Below is a small trained network, with its code and all its weights. Each question gives an input and a class and asks what happens when units are switched off, that is, made to give their printed mean instead of their output.

import numpy as np


def w(rows, s, z=0):
    codes = np.array(rows[::2]) - 128.0
    scale = np.full(codes.shape[1], s)
    scale[-1] = z or s
    return codes * scale


def f(y):
    return np.maximum(y, 0)


def log_softmax(a):
    a = a - a.max(-1, keepdims=True)
    return a - np.log(np.exp(a).sum(-1, keepdims=True))


def net(x, mask):
    res = np.array(x, float).reshape(1, 4) / 4 @ E
    y = f(res @ A[0][:, :-1].T + A[0][:, -1])
    res = res + np.where(mask, y, B[0][:, -1]) @ B[0][:, :-1]
    return log_softmax(res[-1] @ U[:, :-1].T + U[:, -1])


A, B = {}, {}
E = w([
[138,83,113,223,58,122,125,2,105],'x0',
[111,39,184,243,242,179,51,54,104],'x1',
[97,57,115,78,16,13,155,170,23],'x2',
[150,192,93,123,138,89,15,119,116],'x3',
],0.0053)
A[0] = w([
[149,97,140,109,152,141,136,159,123,118],'n0',
[118,102,125,160,211,133,67,124,113,130],'n1',
[131,197,122,56,123,113,130,203,136,152],'n2',
[125,119,130,80,25,39,90,178,70,190],'n3',
[147,136,108,132,111,133,134,118,134,14],'n4',
[136,106,119,130,29,126,207,119,132,109],'n5',
[135,30,122,136,75,95,120,114,86,115],'n6',
[127,219,108,89,56,120,145,141,152,135],'n7',
[131,144,128,205,182,148,7,38,130,147],'n8',
[139,137,125,122,142,131,107,135,123,95],'n9',
[127,97,129,126,168,131,138,146,113,181],'n10',
[134,140,119,137,126,107,97,122,116,179],'n11',
[115,105,141,164,241,172,127,104,140,250],'n12',
[136,121,127,165,62,132,125,60,128,153],'n13',
[127,146,156,162,183,161,173,114,152,50],'n14',
[128,116,132,159,80,135,152,90,134,170],'n15',
],0.014,0.0026)
B[0] = w([
[121,78,127,137,166,139,107,136,109,149],'n0',
[142,142,183,77,111,119,200,113,144,203],'n1',
[187,201,122,103,215,99,113,126,103,218],'n2',
[93,67,33,70,58,153,97,106,136,242],'n3',
[124,120,143,140,127,107,153,111,143,132],'n4',
[76,128,171,53,67,122,133,116,73,193],'n5',
[83,191,190,195,77,115,143,108,116,188],'n6',
[197,176,216,121,93,133,167,138,153,207],'n7',
[195,226,51,61,143,119,68,125,122,253],'n8',
[139,145,135,137,105,121,150,111,122,140],'n9',
[126,82,149,118,154,137,138,170,105,157],'n10',
[138,111,119,128,80,147,108,148,96,150],'n11',
[254,89,146,154,83,171,132,177,158,240],'n12',
[81,148,116,197,157,131,103,151,80,176],'n13',
[161,92,80,158,68,117,108,99,136,179],'n14',
[85,148,135,135,122,108,106,144,70,164],'n15',
],0.022,0.013)
U = w([
[41,121,51,178,117,126,62,109,98,106],'0',
[14,101,179,116,57,114,164,86,97,171],'1',
[151,182,237,170,189,94,168,158,112,113],'2',
[89,138,131,174,177,101,149,76,215,3],'3',
[93,98,93,86,238,95,126,145,111,107],'4',
[140,1,143,194,137,184,173,157,203,76],'5',
[208,159,76,79,112,138,97,127,163,183],'6',
],0.0064,0.0019)

Each question gives the input, the list of numbers given to net, and the class t.
The units are the neurons (one row each of A and B). Each row of codes is followed by its name. A weight is (code - 128) times the scale printed after its matrix; where a second scale follows, it is the last column's (A, B and U).
mask holds one flag per neuron, in row order. A switched-off neuron (its flag False) gives its mean, the last column of its row in B, instead of its output. The means were averaged over made-up inputs and are rounded, as every weight is.
A unit's drop is (log p(t) with every unit on - log p(t) with that unit switched off) / (log p(t) with every unit on - log p(t) with every unit switched off).
The circuit of an input: a set's keep is (log p(t) with only the set's units on - log p(t) with every unit switched off) / (log p(t) with every unit on - log p(t) with every unit switched off). Starting from the 12 units with the biggest drops (on a tie, the unit counted first), units are removed one at a time, each time the one whose removal leaves the highest keep (on an exact tie, the one counted first), for as long as the keep stays at least 0.8.
circuit, biggest first: the units of the circuit, biggest drop first
most important unit: the unit with the biggest drop
k most important neurons: the k neurons with the biggest drops, biggest first
drop when u is switched off: that unit's drop, to one decimal
input [2,-8,-8,-2], class 2: circuit, biggest first : [n3 n8]
input [-3,-7,-3,-3], class 2: circuit, biggest first : [n8 n3]
input [-2,6,8,5], class 1: most important unit : n6
input [5,-5,-1,4], class 1: circuit, biggest first : [n8 n12]
input [5,1,4,2], class 0: 3 most important neurons : [n1 n7 n13]
input [-3,-6,-8,7], class 2: 3 most important neurons : [n3 n7 n8]
input [-4,-3,5,-6], class 1: 3 most important neurons : [n8 n5 n12]
input [-5,-1,5,-5], class 1: 2 most important neurons : [n8 n12]
input [-2,-4,-3,-2], class 2: circuit, biggest first : [n3 n8]
input [0,-8,-8,0], class 2: 2 most important neurons : [n3 n8]
input [-7,-5,-4,5], class 2: circuit, biggest first : [n8 n3]
input [-6,-2,8,-3], class 1: 3 most important neurons : [n8 n12 n5]
input [4,4,2,0], class 2: 2 most important neurons : [n3 n6]
input [-5,3,4,-7], class 5: circuit, biggest first : [n8]
input [4,0,6,6], class 0: 2 most important neurons : [n1 n3]
input [-4,3,-2,-8], class 5: drop when n8 is switched off : 0.2
input [-1,-5,-7,0], class 2: drop when n3 is switched off : 0.7
input [-4,-6,-4,-1], class 2: drop when n3 is switched off : 0.2
